The rows lie along a hidden order. The number after each row says roughly how far along it the row is, from 0 to 30. A new part has a new order.
[ 34 -63  36  -9  22  -6 -15   2  19  11   8  28 -19  -2  28   6  -4   9
  -6  53   6 -15  28  11   0  49  -7  -3  -2   5  -1   6  20   1 -38   6] | 30
[  8   1 -10   2   2  20  -2   6   0  -2 -23   5   6  12  -9   5  -2  -1
   8  -3   4   0   6  -1  28  11  -2  -7  -1  -5   3   1  -1   4  -4  -2] | 11
[-15 -36   7 -12  47  33  14 -11  14  -3 -27  18  10   4  -2 -14   7  -7
 -13  29  -2 -12   1  -4  12  15   8   5   2 -25   4   3   8  17  14   1] | 11
[ -9 -18  -7 -11  22  47   8  -4  12  -9 -25  12   5  10 -10   4  -2  -3
   3   6  -2  -1   2   0  33   9   4  -4   0  -9   3   1  -8  18   4   0] | 3
[ -8  38 -22  17 -25 -54   0 -16 -20   9  -9  -3 -27 -14 -11 -11   3  -1
 -18 -20   1   8   1   5  -1 -32   4  -4   1   7   3  -1   3  -1   8  -5] | 18
[-10  -2  -3  10 -26 -63 -15  -9 -11  22   4   7 -24 -14   4  -4  -7   6
 -22   1   3   4   3   9   1   6   5   4   1  24   4   3   9 -10 -12   2] | 25
[ 13  11  -9  16  -3 -52  -6  -1 -17  15  -8  -2  -3  -4  -2 -27  16  -3
 -22   2  -1   0   3  -1  -3  -2   7  -2   0 -10   5   0  23 -21   1  -3] | 29
[-35  53 -29  10 -42 -38   6 -21 -22  10   0   3 -17 -15 -18 -18 -13  -2
 -15 -42   1  12 -10  15 -17 -45  14   3   0  13   6  -5 -10   2  19  -6] | 5
[ 21  37 -23  16 -11 -21  -3   1 -14  -2 -14 -14 -16   6 -17   2  12  -4
   2 -21  -1   7   6  -7  19 -20  -3 -13  -1 -11  -1  -2  -1  -3   4  -6] | 16
[ 14 -46  12  -8  29  33  -5   9  18  -7  -9  14  -6  15   8  19   4   1
  12  30   2  -7   5  -6  26  43  -9   0   2  -9  -1   5   2  13  -2   4] | 15
[ 27 -37   3   3  -3 -20 -21  12   3   4  -5  13 -18  10  16  20  -3   8
   7  20   7  -5  12   2  22  34 -16  -3   0   9   0   6  11   0 -22   4] | 24
[  7 -10 -12   1  -3  16  -7   6   2  -5 -17   8  -3  13  -7  16  -6   1
  13  -3   3   3   4  -2  32  11  -6  -6  -1   2   1   1  -6   6  -6  -1] | 9
[ 30  32 -18  23 -14 -47 -12   8 -24   6  -4 -21 -14   4  -9 -11  18  -2
  -2 -15  -2   7   9  -7   9 -12  -4 -12  -1  -8   0  -2  11 -19  -4  -6] | 29
[ 18 -42  17  -8  25  23  -6  11  13  -2  -4  13   6  13  11   9   3   2
   8  29   3  -9   6  -3  15  32  -8  -2   0 -11   0   4   8   2  -9   4] | 19
[ -6  49 -32  13 -14   4   5  -7 -13  -6 -13 -19  -7  10 -24   7   8  -8
   4 -41  -4  15  -8 -10  30 -34   4 -13   0  -5   1  -5 -21   3  14  -8] | 2
[ 30 -31  -4  -2   2   4 -16  20   7   0  -7  10   1  15   6  16  -5   6
  16  16   6  -3   9  -1  27  33 -13  -3  -1   2   0   4   6  -2 -13   3] | 20
[-38  29 -16  -2 -17   6   5 -25   4   3 -15  14  -7  -7 -11   8 -21  -1
  -8 -22   0   8  -1   6  18 -20  11  -3  -2  22   4  -1 -19  13  -5  -1] | 0
[-27 -39  19 -21  15  41   3 -14  21   4  -4  27  14   1  12   7 -21   4
  -6  18  -1  -6   0   9  10  28   7   7  -1  14   3   4 -11  13 -21   6] | 6
[  7 -16  -6   0  -4  -1 -14   5   4   0  -7   8 -14  11   5  22  -8   6
  12   2   4   4   4  -2  33  14 -11  -2   0  16   1   4  -3   6 -11   1] | 13
[ 29 -13  -8  -1  10  26  -9  25   5 -11 -18   0   5  24  -8  14   4   2
  24   3   2   0   6  -8  39  20 -13  -6  -1 -10   0   2  -1   3  -1   0] | 15
[-56 -24   5 -12   1   9   2 -42  14  18  -3  38   2  -7  15   1 -27   1
 -30  15   1   0  -2  13   7  17  20   5  -1  29   7   4 -12   8 -24   4] | 0
[  2 -19   5   2  16 -21   1  -8  -3   9  -7  10  -1  -1   2 -23  11  -3
 -17  22  -3  -5   5   2   0  11   7   0   1 -18   4   1  18  -3   0  -1] | 22
[-19 -31   7 -16   6  38  -5  -7  17   0  -8  22   5   5   9  19 -21   5
   4  11   2   0   0   5  22  28   1   5  -1  23   2   4 -11  14 -16   5] | 6
[ 18 -38   4  -5  20  18  -7   9  10  -7  -9  13 -12  12   4  14   2   2
  11  25   3  -5   5  -4  26  28  -8  -1   2  -9   0   5   5  10   1   3] | 16
[ -2  28 -20   6 -14   9  -1  -7  -4  -6  -9 -10 -18   7 -14  22  -3   0
  11 -26  -3  12   3  -7  35 -18  -5 -13  -1   7  -1  -2 -20  10  -5  -4] | 5
[  2  20 -24   9   3  14   7   0  -6 -10 -30   2 -13   5 -22   0   3  -6
   6 -15   1   4   1  -3  27 -21  -1  -7   0 -15   3  -2  -8  12  19  -5] | 6
